Below are the code and all the weights of a small trained network. Each question names an input and a class and asks about switching units off, where a switched-off unit gives its printed mean instead of its output.

import numpy as np


def w(rows, s, z=0):
    codes = np.array(rows[::2]) - 128.0
    scale = np.full(codes.shape[1], s)
    scale[-1] = z or s
    return codes * scale


def f(y):
    return y / 2 * (1 + np.tanh(0.7978845608 * (y + 0.044715 * y**3)))


def log_softmax(a):
    a = a - a.max(-1, keepdims=True)
    return a - np.log(np.exp(a).sum(-1, keepdims=True))


def net(x, mask):
    res = np.array(x, float).reshape(1, 5) / 4 @ E
    y = f(res @ A[0][:, :-1].T + A[0][:, -1])
    res = res + np.where(mask, y, B[0][:, -1]) @ B[0][:, :-1]
    return log_softmax(res[-1] @ U[:, :-1].T + U[:, -1])


A, B = {}, {}
E = w([
[63,128,71,49,139,176,175,101,241,51,141],'x0',
[121,63,229,45,209,110,65,161,89,137,138],'x1',
[121,137,49,157,105,119,126,54,132,146,70],'x2',
[179,182,218,164,159,39,162,117,232,97,115],'x3',
[89,142,246,200,78,244,74,53,143,71,172],'x4',
],0.011)
A[0] = w([
[160,209,81,217,87,84,145,88,77,218,68,141],'neuron 0',
[140,112,217,125,164,107,62,131,79,157,141,3],'neuron 1',
[137,88,133,104,174,87,132,88,144,183,106,150],'neuron 2',
[119,48,147,100,127,204,72,153,143,138,131,59],'neuron 3',
[115,129,105,165,33,254,51,75,64,140,167,217],'neuron 4',
[121,69,70,63,183,124,88,222,21,234,74,179],'neuron 5',
[81,53,12,93,170,122,126,66,117,137,110,244],'neuron 6',
],0.0089,0.004)
B[0] = w([
[204,224,167,182,151,127,44,115,219,197,112,223],'neuron 0',
[83,167,65,116,113,182,198,46,124,120,129,187],'neuron 1',
[149,101,201,150,174,104,103,163,125,115,99,169],'neuron 2',
[139,92,168,157,150,108,51,122,94,126,125,168],'neuron 3',
[128,180,166,209,43,149,33,204,140,1,110,252],'neuron 4',
[107,74,130,26,171,91,115,209,171,194,101,254],'neuron 5',
[109,123,177,53,187,153,205,112,171,145,84,233],'neuron 6',
],0.0098,0.017)
U = w([
[60,173,49,132,62,156,146,112,174,61,109,235],'0',
[173,129,63,88,167,31,126,138,158,196,145,42],'1',
[60,37,91,35,138,91,183,149,28,172,120,154],'2',
[165,138,254,107,152,72,79,159,164,124,108,182],'3',
[137,202,112,94,145,136,164,2,170,152,103,232],'4',
[125,46,110,93,153,132,131,101,106,114,107,24],'5',
[140,131,155,188,111,108,62,117,23,115,145,35],'6',
[128,81,47,113,83,89,136,91,44,144,149,4],'7',
],0.0094,0.004)

Each question gives the input, the list of numbers given to net, and the class t.
The units are the neurons (one row each of A and B). Each row of codes is followed by its name. A weight is (code - 128) times the scale printed after its matrix; where a second scale follows, it is the last column's (A, B and U).
mask holds one flag per neuron, in row order. A switched-off neuron (its flag False) gives its mean, the last column of its row in B, instead of its output. The means were averaged over made-up inputs and are rounded, as every weight is.
A unit's drop is (log p(t) with every unit on - log p(t) with that unit switched off) / (log p(t) with every unit on - log p(t) with every unit switched off).
The circuit of an input: a set's keep is (log p(t) with only the set's units on - log p(t) with every unit switched off) / (log p(t) with every unit on - log p(t) with every unit switched off). Starting from all 7 units, units are removed one at a time, each time the one whose removal leaves the highest keep (on an exact tie, the one counted first), for as long as the keep stays at least 0.8.
circuit, biggest first: the units of the circuit, biggest drop first
most important unit: the unit with the biggest drop
top k neurons: the k neurons with the biggest drops, biggest first
drop when u is switched off: that unit's drop, to one decimal
input [0,-4,-1,-5,-4], class 1: circuit, biggest first : (neuron 4; neuron 5)
input [7,-6,-5,8,4], class 0: most important unit : neuron 0
input [-3,4,0,0,-3], class 2: circuit, biggest first : (neuron 0; neuron 4)
input [-8,3,-1,5,-7], class 1: top 3 neurons : (neuron 4; neuron 1; neuron 5)
input [-7,7,-3,-1,4], class 6: circuit, biggest first : (neuron 1; neuron 6)
input [-7,2,2,-4,-4], class 1: circuit, biggest first : (neuron 0; neuron 4; neuron 5)
input [0,-8,7,6,7], class 3: top 2 neurons : (neuron 0; neuron 1)
input [-5,8,4,-6,0], class 2: top 3 neurons : (neuron 0; neuron 1; neuron 5)
input [-2,5,7,8,3], class 4: circuit, biggest first : (neuron 4; neuron 1)
input [-2,2,1,6,2], class 4: circuit, biggest first : (neuron 4; neuron 5; neuron 1)
input [0,-2,1,4,2], class 4: top 2 neurons : (neuron 4; neuron 5)
input [-5,0,7,-3,4], class 6: top 3 neurons : (neuron 5; neuron 6; neuron 4)
input [-3,0,-2,-2,-2], class 1: top 2 neurons : (neuron 4; neuron 6)
input [-3,6,-3,6,7], class 4: most important unit : neuron 1
input [-3,-1,2,-2,-6], class 1: top 4 neurons : (neuron 4; neuron 5; neuron 0; neuron 3)
input [-6,-7,-2,-3,3], class 6: top 3 neurons : (neuron 5; neuron 6; neuron 4)
input [-5,2,5,3,5], class 6: top 3 neurons : (neuron 5; neuron 6; neuron 1)
input [7,-2,3,2,1], class 4: top 2 neurons : (neuron 4; neuron 6)
input [-1,-8,-5,0,-2], class 4: top 2 neurons : (neuron 4; neuron 5)
input [5,-3,5,1,-1], class 4: most important unit : neuron 4
input [8,2,1,0,-6], class 2: top 2 neurons : (neuron 0; neuron 4)
input [-3,-4,-3,-1,5], class 6: top 3 neurons : (neuron 5; neuron 6; neuron 1)
input [2,-2,8,7,4], class 4: drop when neuron 5 is switched off : 0.2
input [2,8,-5,-4,7], class 6: drop when neuron 3 is switched off : 0.3
input [5,3,-8,-8,8], class 6: drop when neuron 4 is switched off : 0.0
input [5,6,-3,-5,1], class 2: drop when neuron 3 is switched off : -0.1
input [2,-8,1,-4,-5], class 4: circuit, biggest first : (neuron 6)
